Here is a tiny trained network, its code and every weight. The questions are about switching its units off for an input and a target symbol, where a switched-off unit gives its printed mean instead of its output.

import numpy as np


def w(rows, s, z=0):
    codes = np.array(rows[::2]) - 128.0
    scale = np.full(codes.shape[1], s)
    scale[-1] = z or s
    return codes * scale


def norm(h):
    return h / np.sqrt((h * h).mean(-1, keepdims=True) + 1e-5)


def f(y):
    return np.maximum(y, 0)


def softmax(a):
    e = np.exp(a - a.max(-1, keepdims=True))
    return e / e.sum(-1, keepdims=True)


def log_softmax(a):
    a = a - a.max(-1, keepdims=True)
    return a - np.log(np.exp(a).sum(-1, keepdims=True))


def net(x, mask):
    ids = ['ΠΩαγτφ'.index(c) for c in x.split()]
    T = len(ids)
    res = E[ids] + P[:T]
    q, k, v = (norm(res) @ M[0].T for M in (Q, K, V))
    z = softmax(np.where(np.tri(T) > 0, q @ k.T / 4**0.5, -1e9)) @ v
    res = res + np.where(mask[0], z, O[0][:, -1]) @ O[0][:, :-1]
    y = f(norm(res) @ A[0][:, :-1].T + A[0][:, -1])
    res = res + np.where(mask[1:13], y, B[0][:, -1]) @ B[0][:, :-1]
    return log_softmax(norm(res)[-1] @ U[:, :-1].T + U[:, -1])


Q, K, V, O, A, B = {}, {}, {}, {}, {}, {}
E = w([
[150,140,165,144],'Π',
[164,10,94,95],'Ω',
[179,136,117,118],'α',
[165,180,146,206],'γ',
[183,102,114,99],'τ',
[78,141,102,107],'φ',
],0.013)
P = w([
[1,117,197,174],'0',
[98,130,101,153],'1',
[115,157,213,118],'2',
[116,140,101,177],'3',
[138,169,188,140],'4',
[142,121,85,224],'5',
[145,171,168,151],'6',
[165,130,40,162],'7',
],0.0056)
Q[0] = w([
[217,46,172,200],'h0',
[1,136,107,60],'h0',
[112,177,118,145],'h0',
[143,141,82,105],'h0',
],0.0078)
K[0] = w([
[38,184,151,28],'h0',
[186,24,221,242],'h0',
[108,3,118,181],'h0',
[133,188,78,253],'h0',
],0.0054)
V[0] = w([
[86,196,27,206],'h0',
[171,143,115,253],'h0',
[28,186,151,106],'h0',
[179,82,152,133],'h0',
],0.0035)
O[0] = w([
[87,158,131,142,176],'h0',
[201,227,155,3,64],'h0',
[47,79,61,48,250],'h0',
[193,88,201,153,66],'h0',
],0.0039,0.0013)
A[0] = w([
[46,133,75,161,99],'n0',
[56,137,40,150,104],'n1',
[91,21,76,87,2],'n2',
[121,240,101,79,133],'n3',
[168,25,147,183,140],'n4',
[171,168,148,65,98],'n5',
[132,135,93,61,146],'n6',
[2,166,66,177,153],'n7',
[166,29,163,98,109],'n8',
[140,188,168,234,115],'n9',
[111,118,26,125,106],'n10',
[75,109,64,101,114],'n11',
],0.0073,0.0048)
B[0] = w([
[144,40,96,183,189],'n0',
[60,24,2,148,203],'n1',
[102,125,227,142,152],'n2',
[179,113,173,152,194],'n3',
[193,184,108,67,171],'n4',
[146,74,113,229,148],'n5',
[89,87,112,170,171],'n6',
[183,119,56,114,255],'n7',
[140,204,78,121,167],'n8',
[75,115,99,76,168],'n9',
[134,124,125,176,189],'n10',
[25,149,127,151,183],'n11',
],0.0063,0.007)
U = w([
[75,138,177,86,254],'Π',
[146,42,131,1,21],'Ω',
[176,58,176,175,76],'α',
[82,245,90,163,26],'γ',
[213,213,44,55,72],'τ',
[46,74,4,152,217],'φ',
],0.0064,0.0021)

Each question gives the input, a string of symbols that net reads in full, and the target symbol t.
The units are the heads (4 rows each of Q, K, V and O) and the neurons (one row each of A and B). Each row of codes is followed by its name. A weight is (code - 128) times the scale printed after its matrix; where a second scale follows, it is the last column's (O, A, B and U).
mask holds one flag per unit, heads first, then neurons. A switched-off unit (its flag False) gives its mean, the last column of its rows in O or B, instead of its output. The means were averaged over made-up inputs and are rounded, as every weight is.
A unit's drop is (log p(t) with every unit on - log p(t) with that unit switched off) / (log p(t) with every unit on - log p(t) with every unit switched off).
The circuit of an input: a set's keep is (log p(t) with only the set's units on - log p(t) with every unit switched off) / (log p(t) with every unit on - log p(t) with every unit switched off). Starting from the 12 units with the biggest drops (on a tie, the unit counted first), units are removed one at a time, each time the one whose removal leaves the highest keep (on an exact tie, the one counted first), for as long as the keep stays at least 0.8.
units of the circuit, in order: the units of the circuit, biggest drop first
most important unit: the unit with the biggest drop
top k neurons: the k neurons with the biggest drops, biggest first
drop of u: that unit's drop, to one decimal
input τ Π γ τ φ, target α: units of the circuit, in order	(n3 h0 n1 n8)
input φ φ τ, target τ: units of the circuit, in order	(n8 n1)
input φ τ φ, target τ: top 2 neurons	(n1 n11)
input φ α φ, target α: most important unit	n3
input α γ τ Ω, target τ: units of the circuit, in order	(n4 n8 h0 n1)
input φ γ γ τ Π, target Π: units of the circuit, in order	(n7 n1 n9)
input φ Π φ, target Π: top 2 neurons	(n1 n0)
input τ φ γ φ τ φ Π, target Π: top 2 neurons	(n7 n1)
input Π Ω τ φ α, target α: drop of n7	0.3
input Π τ τ φ φ φ α, target α: drop of h0	0.1
input φ φ φ τ φ τ φ, target τ: drop of n7	-0.1
